Here is a tiny trained network, its code and every weight. The questions are about switching its units off for an input and a target symbol, where a switched-off unit gives its printed mean instead of its output.

import numpy as np


def w(rows, s, z=0):
    codes = np.array(rows[::2]) - 128.0
    scale = np.full(codes.shape[1], s)
    scale[-1] = z or s
    return codes * scale


def norm(h):
    return h / np.sqrt((h * h).mean(-1, keepdims=True) + 1e-5)


def f(y):
    return y / 2 * (1 + np.tanh(0.7978845608 * (y + 0.044715 * y**3)))


def softmax(a):
    e = np.exp(a - a.max(-1, keepdims=True))
    return e / e.sum(-1, keepdims=True)


def log_softmax(a):
    a = a - a.max(-1, keepdims=True)
    return a - np.log(np.exp(a).sum(-1, keepdims=True))


def net(x, mask):
    ids = ['ΛΞΠΩαβδηθμτ'.index(c) for c in x.split()]
    T = len(ids)
    res = E[ids] + P[:T]
    q, k, v = (norm(res) @ M[0].T for M in (Q, K, V))
    z = softmax(np.where(np.tri(T) > 0, q @ k.T / 4**0.5, -1e9)) @ v
    res = res + np.where(mask[0], z, O[0][:, -1]) @ O[0][:, :-1]
    y = f(norm(res) @ A[0][:, :-1].T + A[0][:, -1])
    res = res + np.where(mask[1:13], y, B[0][:, -1]) @ B[0][:, :-1]
    return log_softmax(norm(res)[-1] @ U[:, :-1].T + U[:, -1])


Q, K, V, O, A, B = {}, {}, {}, {}, {}, {}
E = w([
[163,80,91,128,70,95],'Λ',
[65,103,85,163,90,98],'Ξ',
[50,138,135,203,104,97],'Π',
[152,147,78,192,95,106],'Ω',
[38,109,53,253,167,128],'α',
[52,118,83,114,138,116],'β',
[193,91,124,28,66,113],'δ',
[108,157,78,136,160,129],'η',
[27,96,128,165,127,111],'θ',
[113,147,135,142,153,127],'μ',
[93,156,138,88,207,236],'τ',
],0.0067)
P = w([
[146,124,151,121,119,107],'0',
[19,138,75,58,64,255],'1',
[173,73,173,172,99,153],'2',
[63,157,49,80,65,205],'3',
[184,72,171,174,95,150],'4',
[95,190,61,107,54,140],'5',
],0.0097)
Q[0] = w([
[150,11,132,136,56,121],'h1',
[133,112,67,77,119,105],'h1',
[53,159,109,84,145,89],'h1',
[132,98,92,213,63,123],'h1',
],0.012)
K[0] = w([
[127,74,88,92,114,12],'h1',
[161,96,124,115,58,143],'h1',
[92,114,113,147,24,244],'h1',
[137,129,71,161,89,2],'h1',
],0.0093)
V[0] = w([
[150,102,212,58,62,111],'h1',
[209,240,89,79,150,15],'h1',
[173,128,254,154,177,154],'h1',
[209,79,119,213,124,122],'h1',
],0.0071)
O[0] = w([
[107,156,175,219,86,138,171],'h1',
[98,165,172,24,199,161,91],'h1',
[176,254,87,205,170,47,2],'h1',
[174,96,170,214,178,14,101],'h1',
],0.0092,0.0052)
A[0] = w([
[140,90,80,172,107,96,154],'n1',
[153,113,137,79,222,71,120],'n2',
[80,174,102,98,84,255,136],'n3',
[97,143,192,83,164,158,112],'n4',
[139,143,11,115,137,172,168],'n5',
[182,131,161,198,145,51,145],'n6',
[167,110,157,80,222,62,120],'n7',
[118,101,151,192,142,185,167],'n8',
[75,193,46,77,58,204,185],'n9',
[92,61,160,136,75,76,146],'n10',
[54,123,89,161,167,160,104],'n11',
[226,95,97,94,80,144,255],'n12',
],0.0095,0.0049)
B[0] = w([
[105,193,150,82,160,174,161],'n1',
[120,162,112,195,93,168,133],'n2',
[89,124,103,149,96,26,237],'n3',
[143,158,117,127,84,160,140],'n4',
[114,90,178,135,138,53,175],'n5',
[82,103,104,47,138,106,161],'n6',
[88,119,164,254,124,234,137],'n7',
[168,147,107,62,103,84,174],'n8',
[55,102,156,216,152,2,252],'n9',
[208,150,100,137,164,171,187],'n10',
[140,139,174,58,60,136,142],'n11',
[46,166,102,148,153,109,195],'n12',
],0.0077,0.012)
U = w([
[185,84,218,98,198,87,99],'Λ',
[178,75,105,105,87,189,254],'Ξ',
[146,197,74,18,164,101,147],'Π',
[124,131,192,233,150,205,81],'Ω',
[130,96,52,131,238,155,43],'α',
[52,85,131,129,72,90,158],'β',
[162,206,219,107,47,133,127],'δ',
[51,159,174,49,170,197,105],'η',
[156,209,49,161,60,174,63],'θ',
[123,255,149,162,194,98,137],'μ',
[164,156,127,206,152,29,108],'τ',
],0.0091,0.0014)

Each question gives the input, a string of symbols that net reads in full, and the target symbol t.
The units are the heads (4 rows each of Q, K, V and O) and the neurons (one row each of A and B). Each row of codes is followed by its name. A weight is (code - 128) times the scale printed after its matrix; where a second scale follows, it is the last column's (O, A, B and U).
mask holds one flag per unit, heads first, then neurons. A switched-off unit (its flag False) gives its mean, the last column of its rows in O or B, instead of its output. The means were averaged over made-up inputs and are rounded, as every weight is.
A unit's drop is (log p(t) with every unit on - log p(t) with that unit switched off) / (log p(t) with every unit on - log p(t) with every unit switched off).
The circuit of an input: a set's keep is (log p(t) with only the set's units on - log p(t) with every unit switched off) / (log p(t) with every unit on - log p(t) with every unit switched off). Starting from the 12 units with the biggest drops (on a tie, the unit counted first), units are removed one at a time, each time the one whose removal leaves the highest keep (on an exact tie, the one counted first), for as long as the keep stays at least 0.8.
circuit, biggest first: the units of the circuit, biggest drop first
most important unit: the unit with the biggest drop
k most important neurons: the k neurons with the biggest drops, biggest first
drop of u: that unit's drop, to one decimal
input Ω θ η Λ Ξ, target Ω: most important unit -> h1
input α β β, target α: 2 most important neurons -> [n9; n3]
input Π μ δ Ω Λ δ, target τ: circuit, biggest first -> [h1; n10]
input Ω α θ Ω Π, target Ω: circuit, biggest first -> [h1; n7; n9; n3]
input Ξ β τ Ω η, target Ξ: circuit, biggest first -> [n9; h1; n3]
input Ω β Ω Ξ Λ Ω, target μ: 2 most important neurons -> [n1; n3]
input Ω η Ω, target Ω: circuit, biggest first -> [h1; n7; n9]
input Ω Π η, target Ω: circuit, biggest first -> [h1; n7; n9]
input Π β Λ Ω Ξ, target Π: 2 most important neurons -> [n9; n6]
input α η Ξ, target α: 2 most important neurons -> [n9; n3]
input Π Π δ, target Π: 3 most important neurons -> [n9; n6; n3]
input Π Ω Ω, target Π: 4 most important neurons -> [n9; n6; n3; n1]
input θ Ξ τ Λ Ω, target θ: 3 most important neurons -> [n9; n3; n1]
input τ δ Ξ Ξ τ, target τ: most important neuron -> [n5]
input δ Ω Ξ τ θ, target δ: 2 most important neurons -> [n9; n8]
input Λ α Ξ, target Λ: drop of h1 -> 1.6
input μ η τ θ θ, target μ: drop of n3 -> 0.1
input α β Ω, target α: drop of n7 -> 0.0
